[119 156 130 137] result: 156

[[146  99 135 107 134]
 [127 136 130 135 131]] result: 99

[[138 137 107 111]
 [130 129 133 133]] result: 137

[[133 130 132 129 132 112]
 [138 137 138 136 138 107]] result: 130

[132 149 133 144 130 145] result: 149

[[150 141 100 146 146 144 102]
 [131 123 122 139 129 129 126]
 [138 119 117 153 129 131 127]] result: 141

[124 120 106 121] result: 120
---
[143 120 150 110]	110
[129 128 105 134 123 125 120]	120
[132 150 145 104 155]	155
[100 110 156 111]	111
[119 138 115 134 145 103]	103
[101 133 127 128 130 136 123]	123
[112 155 130 126]	126
---
131  124   99  135  132 -> 131

134  125  142  146
128  133  117  130
155  129  120  134
-> 125

138  111  100  136  111  128  103
135  114   98  146  118  151  144
112  133  115  114  101  146  102
-> 101

144  128  149  148  150  147 -> 147

128  120  152  118 -> 128

120  106  137  136  123
125  143  119  124  147
-> 120

132  152  104  129  120  137
137  152  103  130  114  132
-> 114

140  145  125  103 -> 140
---
[[132 127 131 126 143 140 150 122 146 111 120 139]
 [123 122 124 135 111 113 109 130 110 144 133 115]
 [123 123 124 133 109 112 107 133 108 150 136 115]
 [125 121 126 142 120 121 126 123 122 123 123 122]
 [132 127 131 127 142 140 149 122 145 111 120 138]] Out: 132

[[116 119 131 127 125 121 150 120 126 120 139]
 [128 132 127 132 129 124 131 127 125 129 124]
 [130 127 134 118 129 127 132 127 133 126 136]
 [106 104 114 151 116 141 129 115 113 120 122]
 [134 128 134 117 130 131 123 130 135 129 134]
 [134 122 128 122 127 138 115 128 131 134 128]
 [134 129 134 117 130 131 123 130 134 129 134]
 [131 136 127 131 130 124 129 129 126 131 123]] Out: 116

[[121 124 127 119 131 126 130 138 129 126 121]
 [142 129 131 117 134 127 135 125 113 133 115]
 [138 129 141 134 129 133 133 120 124 138 138]
 [147 138 124 143 123 130 123 108 121 129 132]
 [128 133 113 134 123 124 119 124 130 118 123]
 [156 136 127 126 131 128 131 112 107 134 118]
 [128 121 136 106 137 128 139 140 119 134 114]
 [135 122 155 127 134 136 142 127 124 146 141]
 [131 133 106 121 127 121 120 127 122 116 108]] Out: 121

[[128 129 127 128 129 128 130 127]
 [133 138 130 137 121 122 120 103]
 [123 117 142 119 143 133 124 113]
 [131 127 114 108 115 135 131 122]
 [125 129 127 127 129 127 122 127]] Out: 128

[[143 144 131 105 129 140 141 119 136 139 122 131 124 130 131]
 [106 117 136 121 134 124 133 128 133 103 151 124 129 122 141]
 [119 113 140 122 122 109 134 135 113 141 149 126 115 129 131]
 [141 127 112 120 132 149 126 129 142 138 139 127 127 132 120]
 [132 117 113 133 129 140 121 124 153 112 123 124 139 126 123]
 [131 139 121 122 128 126 126 130 121 128 118 127 129 127 131]
 [117 121 130 123 134 140 107 142 114 125 113 136 127 131 135]
 [129 121 131 122 126 134 128 132 143 119 134 138 128 138 123]
 [133 124 107 138 126 113 116 138 127 134 119 121 128 114 122]] Out: 143
---
[131 125 158 152 121 114 124] → 121

[[126 145 148 148 147]
 [127 149 146 143 146]
 [126 150 144 148 142]] → 147

[100 121 126 124 132 122] → 132

[149 141 144 140 155 139] → 155

[135 153 127 112 138 102] → 138

[143 106 153 150 133] → 133

[[123 144 125 120 126]
 [131 153 129 133 128]] → 126
---
130  128  115  135
142  134  115   99
147  140  128  101
=> 128

146  135  108  119  134  103
145  102  134  125  133  108
138  118  115  143  136  130
=> 136

115  140  138  141  141  128  115
113  107  117  103  120  128  113
127  118  139  112  142  128  129
=> 128

111  143  127  149  120
138  118  114  141  108
121  139  110  127  144
=> 127

102  123  112  123
116  136  127  150
107  124  112  113
=> 112

157  142  129  150  132  147  132
155  141  131  149  133  148  132
128  132  150  128  147  128  146
=> 128

141  135  130  131  103  120
138  143  120  123  130  114
142  115  127  133  116  135
=> 116
---
[[121 125 116 101 143]
 [119 131 138 134 126]
 [135 139 119 137 133]] value 137

[[138 126 127 125 135 134 124]
 [125 121 133 139 124 121 107]
 [125 137 102 109 120 102 122]] value 102

[[132 137 120 133 150 130 128]
 [134 130 133 112 151 133 147]
 [128 122 128 112 106 142 138]] value 142

[[131 118 121 116 117 124]
 [129 122 133 128 129 121]
 [132 112 115 107 109 124]] value 109

[[139 127 127 124 151]
 [110 122 137 109 109]
 [129 132 119 126 135]] value 126

[[122 150 127 142 124 134]
 [125 138 143 144 139 138]
 [132 110 129 116 131 123]] value 131

[[128 141 115 128 137 125]
 [145 140 144 106 109 144]
 [135 139 134 122 132 131]] value 132

[[110 141 114 112 108]
 [146 115 142 143 150]
 [146 119 139 141 150]] value 141
---
[[135 114 117 132 127 122]
 [155 117 124  99 139 135]
 [131 110 125 136 127 118]] out 135

[[155 117 108 141]
 [120 141 110 133]
 [120 129 130 144]] out 133

[[144 126 130 125 144 124 123]
 [133 138 147 138 100 142 150]
 [148 120 135 122 151 128 123]] out 150

[[130 125 154 128 135 122 125]
 [125 140 106 127 122 121 134]
 [123 117 113 128 136 131 128]] out 134

[[121 107 125 149 135 146 138]
 [114 144 125 125 119 138 142]
 [148 110 108 149 116 149 113]] out 142

[[116 152 118 139 114]
 [119 150 109 151 120]
 [115 138 108 127 116]] out 120

[[117 134 128 127 132]
 [137 131 117 137 127]
 [124 141 146 130 107]] out 127
---
[136 129 153 152 147 137] ⇒ 136
[135 136 124 129 121 157 132] ⇒ 135
[137 114 116 119 151] ⇒ 137
[133 115 130 121 149] ⇒ 133
[136 150 131 133] ⇒ 136
[100 128 134 127 107 118] ⇒ 100
[ 98 126 119 118 109 126] ⇒ 98
---
127  120  116  134  117  142  119
118  124  123  118  119  139  130
127  148  128  106  120  133  133
-> 119, 127

112  140  120  139  145
128  115  141  101  122
-> 145, 128

103  142  122  129  141
128  116  143  112  146
-> 141, 128

117  152  119  132
129  127  126  131
-> 132, 129

153  117  112  112  148  106  120 -> 120, 153

152  117  118  117  122 -> 122, 152

123  106  133  128  107  133  108 -> 108, 123

132  127  132  137  135  129
145  112  145  144  151  132
-> 129, 145

148  129  124  111  126  122
153  124  121  114  129  116
139  121  125  105  130  121
-> 122, 139
---
[[103 128 111 150 132 125]
 [136 123 137 119 116 108]
 [133 125 131 112 113 112]] ans = 116

[[130 128 123 123 126 126]
 [128 122 124 140 137 129]
 [133 121 122 149 143 128]] ans = 137

[[117 127 121 122 146 122 122]
 [107 123 112 115 131 114 114]
 [133  99 140 142 120 137 148]] ans = 114

[[123 113 118 143 117]
 [133 105 131 133 131]
 [125 131 134 119 126]] ans = 133

[[116 106 117 118 128 128]
 [123 147 135 149 107 128]
 [146 102 135 132 128 152]] ans = 107

[[128 128 136 143 143 146]
 [128 136 140 131 130 137]
 [129 128 128 150 152 143]] ans = 130

[[131 113 115 125 148 131]
 [126 135 141 118 126 108]
 [123 128 106 122 120 111]] ans = 126
---
[[121 135 121 132 132 115]
 [144 143 127 130 128 126]
 [148 116 151 131 127 124]] -> 144

[[118 122 122 135 127 149]
 [122 112 117 135 119 130]
 [105 106 124 128 131 148]] -> 122

[[126 119 129 117 118 125 123]
 [126 129 116 114 130 131 153]
 [130 127 127 105 114 134 127]] -> 126

[[137 129 119 117 129 141]
 [130 118 104 136 132 143]
 [119 136 152 124 125 107]] -> 130

[[141 145 134 127]
 [113 144 141 112]
 [151 112 130 146]] -> 113

[[136 119 108 133 135 134]
 [ 99 150 149 106 132 104]
 [138 119 133 138 119 142]] -> 99
